Here is a tiny trained network, its code and every weight. The questions are about switching its units off for an input and a target symbol, where a switched-off unit gives its printed mean instead of its output.

import numpy as np


def w(rows, s, z=0):
    codes = np.array(rows[::2]) - 128.0
    scale = np.full(codes.shape[1], s)
    scale[-1] = z or s
    return codes * scale


def norm(h):
    return h / np.sqrt((h * h).mean(-1, keepdims=True) + 1e-5)


def f(y):
    return y / 2 * (1 + np.tanh(0.7978845608 * (y + 0.044715 * y**3)))


def softmax(a):
    e = np.exp(a - a.max(-1, keepdims=True))
    return e / e.sum(-1, keepdims=True)


def log_softmax(a):
    a = a - a.max(-1, keepdims=True)
    return a - np.log(np.exp(a).sum(-1, keepdims=True))


def net(x, mask):
    ids = ['ΓΘΦαβεημξπτψ'.index(c) for c in x.split()]
    T = len(ids)
    res = E[ids] + P[:T]
    u = 0
    for l in range(3):
        r = norm(res)
        for j in range(2):
            rows = slice(4 * j, 4 * j + 4)
            q, k, v = (r @ M[l][rows].T for M in (Q, K, V))
            z = softmax(np.where(np.tri(T) > 0, q @ k.T / 4**0.5, -1e9)) @ v
            o = O[l][rows]
            res = res + np.where(mask[u + j], z, o[:, -1]) @ o[:, :-1]
        u += 2
        y = f(norm(res) @ A[l][:, :-1].T + A[l][:, -1])
        res = res + np.where(mask[u : u + 4], y, B[l][:, -1]) @ B[l][:, :-1]
        u += 4
    return log_softmax(norm(res)[-1] @ U[:, :-1].T + U[:, -1])


Q, K, V, O, A, B = {}, {}, {}, {}, {}, {}
E = w([
[61,145,145,139,124,60,96],'Γ',
[214,157,41,100,136,54,67],'Θ',
[204,107,140,86,108,102,130],'Φ',
[202,89,174,167,128,129,210],'α',
[66,102,128,199,100,72,131],'β',
[183,109,182,181,172,149,178],'ε',
[195,69,138,90,204,2,142],'η',
[139,114,184,150,40,164,122],'μ',
[117,167,138,129,131,151,90],'ξ',
[134,127,153,152,88,92,250],'π',
[216,98,144,148,199,172,85],'τ',
[132,155,62,51,204,163,94],'ψ',
],0.014)
P = w([
[140,124,59,74,74,103,123],'0',
[124,48,213,191,188,54,115],'1',
[112,240,124,164,245,74,101],'2',
[164,139,137,67,119,151,129],'3',
[145,72,119,212,102,120,141],'4',
[114,255,101,149,143,136,108],'5',
[153,136,136,73,119,154,125],'6',
[168,70,86,194,93,139,136],'7',
[109,220,129,156,98,157,120],'8',
[140,134,127,74,126,145,122],'9',
],0.013)
Q[0] = w([
[108,150,46,225,138,160,141],'L0H0',
[188,152,193,144,121,186,177],'L0H0',
[169,254,105,148,163,105,129],'L0H0',
[161,157,114,184,155,150,162],'L0H0',
[83,181,124,63,127,111,209],'L0H1',
[185,164,150,151,134,85,88],'L0H1',
[115,80,126,164,115,71,73],'L0H1',
[128,129,150,168,194,114,108],'L0H1',
],0.01)
K[0] = w([
[111,128,22,181,156,153,138],'L0H0',
[171,131,156,141,141,178,129],'L0H0',
[157,170,62,105,208,177,114],'L0H0',
[158,140,102,150,166,198,176],'L0H0',
[120,139,207,132,110,190,185],'L0H1',
[167,65,95,86,160,254,66],'L0H1',
[150,80,79,115,123,97,109],'L0H1',
[162,148,141,157,123,229,106],'L0H1',
],0.0095)
V[0] = w([
[105,39,102,66,114,200,124],'L0H0',
[38,87,35,103,88,80,62],'L0H0',
[110,153,92,121,167,69,100],'L0H0',
[242,219,23,120,128,134,179],'L0H0',
[141,131,115,99,142,31,139],'L0H1',
[148,104,86,197,161,72,27],'L0H1',
[186,200,218,46,113,185,98],'L0H1',
[111,27,76,1,127,122,171],'L0H1',
],0.0066)
O[0] = w([
[206,169,17,59,174,183,208,57],'L0H0',
[148,92,126,113,60,183,153,53],'L0H0',
[75,160,45,110,41,59,142,171],'L0H0',
[111,182,137,147,27,154,36,253],'L0H0',
[86,117,126,89,49,99,167,222],'L0H1',
[169,141,90,254,210,137,95,192],'L0H1',
[99,142,150,152,173,108,124,154],'L0H1',
[130,111,29,149,199,126,127,170],'L0H1',
],0.0061,0.0043)
A[0] = w([
[228,174,138,110,151,83,202,253],'L0N0',
[249,226,50,183,211,148,23,105],'L0N1',
[87,159,130,121,8,158,119,242],'L0N2',
[82,178,160,105,56,253,117,71],'L0N3',
],0.007,0.0016)
B[0] = w([
[82,202,163,87,108,125,111,190],'L0N0',
[73,90,254,131,211,134,217,255],'L0N1',
[73,109,182,206,134,130,119,183],'L0N2',
[179,191,9,124,243,88,156,156],'L0N3',
],0.0088,0.0066)
Q[1] = w([
[162,255,109,80,163,155,116],'L1H0',
[92,188,179,181,90,77,164],'L1H0',
[12,67,148,118,84,112,147],'L1H0',
[85,125,243,78,162,126,123],'L1H0',
[165,115,146,154,202,142,108],'L1H1',
[54,57,182,102,118,112,126],'L1H1',
[135,140,118,53,125,137,148],'L1H1',
[97,229,200,89,96,132,125],'L1H1',
],0.0092)
K[1] = w([
[127,206,167,128,208,160,148],'L1H0',
[98,168,152,104,80,74,165],'L1H0',
[38,84,124,119,86,119,135],'L1H0',
[147,113,181,138,168,125,136],'L1H0',
[162,121,101,88,134,152,145],'L1H1',
[89,100,168,109,85,79,158],'L1H1',
[101,184,183,154,103,125,105],'L1H1',
[120,92,255,132,173,128,116],'L1H1',
],0.013)
V[1] = w([
[235,85,218,109,150,99,163],'L1H0',
[139,254,152,132,119,84,177],'L1H0',
[136,157,82,189,72,241,96],'L1H0',
[138,138,54,126,108,116,239],'L1H0',
[32,117,124,173,181,118,106],'L1H1',
[118,158,82,95,55,191,38],'L1H1',
[238,102,174,137,56,125,200],'L1H1',
[73,96,84,106,106,114,136],'L1H1',
],0.007)
O[1] = w([
[138,140,60,241,45,116,96,169],'L1H0',
[38,183,178,175,181,101,167,202],'L1H0',
[216,170,107,138,212,191,159,1],'L1H0',
[243,105,179,110,152,128,229,112],'L1H0',
[53,167,111,181,254,56,163,182],'L1H1',
[98,247,198,128,14,166,177,7],'L1H1',
[191,190,159,170,114,143,140,117],'L1H1',
[77,78,9,113,59,152,159,123],'L1H1',
],0.0065,0.0061)
A[1] = w([
[105,135,86,13,134,59,14,208],'L1N0',
[253,249,186,128,152,255,182,240],'L1N1',
[140,111,7,140,115,52,157,252],'L1N2',
[130,14,154,73,73,61,197,56],'L1N3',
],0.0065,0.0019)
B[1] = w([
[104,161,160,154,88,173,34,251],'L1N0',
[66,59,88,137,221,50,116,167],'L1N1',
[127,141,120,200,252,89,123,234],'L1N2',
[80,98,149,153,92,254,157,252],'L1N3',
],0.0098,0.003)
Q[2] = w([
[57,135,126,112,135,110,123],'L2H0',
[89,133,182,118,89,200,92],'L2H0',
[78,250,76,116,170,69,71],'L2H0',
[127,66,102,175,68,120,167],'L2H0',
[177,117,157,175,150,166,78],'L2H1',
[167,132,116,122,157,155,146],'L2H1',
[106,205,132,97,157,84,42],'L2H1',
[158,146,188,96,100,122,164],'L2H1',
],0.013)
K[2] = w([
[77,87,108,101,148,154,77],'L2H0',
[91,160,142,150,135,118,140],'L2H0',
[120,166,156,180,197,193,104],'L2H0',
[107,145,71,73,54,131,171],'L2H0',
[96,198,118,54,140,77,155],'L2H1',
[148,169,147,143,65,120,133],'L2H1',
[101,140,246,187,162,91,106],'L2H1',
[118,106,115,137,93,126,62],'L2H1',
],0.011)
V[2] = w([
[155,195,86,88,107,255,125],'L2H0',
[157,96,80,90,137,145,61],'L2H0',
[138,121,62,123,127,25,97],'L2H0',
[53,82,101,170,157,141,30],'L2H0',
[85,146,152,156,114,146,86],'L2H1',
[198,203,58,103,160,178,118],'L2H1',
[189,171,204,151,121,175,92],'L2H1',
[42,214,90,81,136,95,152],'L2H1',
],0.0094)
O[2] = w([
[88,109,126,105,182,134,151,8],'L2H0',
[95,97,134,115,96,156,156,87],'L2H0',
[170,109,101,141,103,82,249,150],'L2H0',
[117,74,78,137,129,168,106,219],'L2H0',
[124,138,45,131,177,162,120,158],'L2H1',
[87,69,140,171,136,81,75,27],'L2H1',
[122,87,141,143,153,70,162,77],'L2H1',
[103,185,52,119,117,101,95,169],'L2H1',
],0.012,0.011)
A[2] = w([
[191,91,117,134,186,222,95,4],'L2N0',
[155,97,95,2,109,120,93,229],'L2N1',
[57,198,112,106,69,131,163,15],'L2N2',
[146,146,25,162,63,132,94,89],'L2N3',
],0.0097,0.0029)
B[2] = w([
[116,99,124,90,121,78,88,161],'L2N0',
[170,123,147,147,119,117,8,138],'L2N1',
[129,94,164,143,122,82,165,155],'L2N2',
[127,141,150,136,156,61,113,254],'L2N3',
],0.018,0.0054)
U = w([
[79,128,189,94,92,93,187,203],'Γ',
[129,107,100,57,123,157,90,211],'Θ',
[144,59,193,103,163,119,118,135],'Φ',
[206,70,98,132,160,90,164,119],'α',
[147,93,83,166,85,190,161,253],'β',
[140,135,189,151,39,135,74,165],'ε',
[81,117,135,172,85,48,116,29],'η',
[192,83,69,169,86,89,96,126],'μ',
[10,139,122,180,71,146,113,70],'ξ',
[186,195,145,135,84,97,166,142],'π',
[134,158,210,159,164,179,103,84],'τ',
[63,153,86,122,204,150,192,95],'ψ',
],0.013,0.0051)

Each question gives the input, a string of symbols that net reads in full, and the target symbol t.
The units are the heads (4 rows each of Q, K, V and O) and the neurons (one row each of A and B). Each row of codes is followed by its name. A weight is (code - 128) times the scale printed after its matrix; where a second scale follows, it is the last column's (O, A, B and U).
mask holds one flag per unit, layer by layer, with each layer's heads first. A switched-off unit (its flag False) gives its mean, the last column of its rows in O or B, instead of its output. The means were averaged over made-up inputs and are rounded, as every weight is.
A unit's drop is (log p(t) with every unit on - log p(t) with that unit switched off) / (log p(t) with every unit on - log p(t) with every unit switched off).
The circuit of an input: a set's keep is (log p(t) with only the set's units on - log p(t) with every unit switched off) / (log p(t) with every unit on - log p(t) with every unit switched off). Starting from the 12 units with the biggest drops (on a tie, the unit counted first), units are removed one at a time, each time the one whose removal leaves the highest keep (on an exact tie, the one counted first), for as long as the keep stays at least 0.8.
units of the circuit, in order: the units of the circuit, biggest drop first
unit that matters most: the unit with the biggest drop
top k neurons: the k neurons with the biggest drops, biggest first
top k neurons in layer l: the k neurons of layer l with the biggest drops, biggest first
heads that matter: for each layer, one digit per head in row order, 1 if its drop is at least 0.15 and else 0, layers parted by /
input α ψ Γ Θ Γ η τ ψ Φ, target ψ: heads that matter -> 10 / 01 / 01
input ξ ψ ε ψ ψ β, target ψ: units of the circuit, in order -> (L0H0; L1H0)
input ξ η η ψ η η, target ψ: unit that matters most -> L1H1
input μ η ψ π α η α ψ, target ε: heads that matter -> 10 / 11 / 01
input ψ ψ η ψ ε μ ε ε, target ξ: heads that matter -> 10 / 11 / 11
input ψ β μ π Θ, target ξ: heads that matter -> 11 / 01 / 11
input β Φ η τ τ, target Φ: top 2 neurons in layer 0 -> (L0N1; L0N2)
input Φ Θ η Γ τ Θ π, target Γ: heads that matter -> 11 / 11 / 00
input η α Φ η ξ β Γ Φ, target β: units of the circuit, in order -> (L1N3; L2H1)
input ε β β β, target β: units of the circuit, in order -> (L0H0; L2H1; L1H0)
input Γ ε ψ ψ Φ, target Θ: top 3 neurons -> (L1N3; L2N0; L0N2)
input ε α ξ π ψ η, target ψ: top 2 neurons in layer 2 -> (L2N3; L2N1)
input Φ ε ε Γ ψ η μ, target α: heads that matter -> 10 / 01 / 00
input Θ μ ξ ε Γ β α π, target ψ: units of the circuit, in order -> (L1H1; L0H0; L2H0; L1H0)
input α β ξ ε η ψ η Γ, target π: top 2 neurons in layer 0 -> (L0N1; L0N0)
input π α α α τ ε ε α, target τ: units of the circuit, in order -> (L2H0; L0H1; L1N3)
input β ξ μ Φ ε μ ε η, target Φ: top 2 neurons -> (L1N3; L2N0)
input ξ ξ μ Θ α α Γ μ, target η: top 2 neurons in layer 0 -> (L0N2; L0N3)
input μ Θ τ α η Θ ψ ψ α, target ψ: unit that matters most -> L0N3
input μ ξ π ψ β η π ε, target ε: top 2 neurons in layer 0 -> (L0N3; L0N1)
input ε τ τ τ μ η ξ, target ψ: units of the circuit, in order -> (L0N3)
input μ Θ Φ η η τ ψ ε, target ε: units of the circuit, in order -> (L0H0; L0N1; L1H1; L0N3)
input ψ ε Θ μ, target α: units of the circuit, in order -> (L0H0; L0N3)
input ψ Γ ψ τ, target Φ: units of the circuit, in order -> (L0N1; L2N0)
input ξ Φ Γ Φ ε, target η: heads that matter -> 10 / 11 / 01
input ψ β η η Θ μ ψ ε, target ξ: heads that matter -> 11 / 01 / 11
input μ α ε Θ Φ ψ ψ Γ, target ε: top 2 neurons -> (L0N3; L0N1)
input Θ ψ ξ π ξ ψ β, target β: top neuron -> (L1N3)
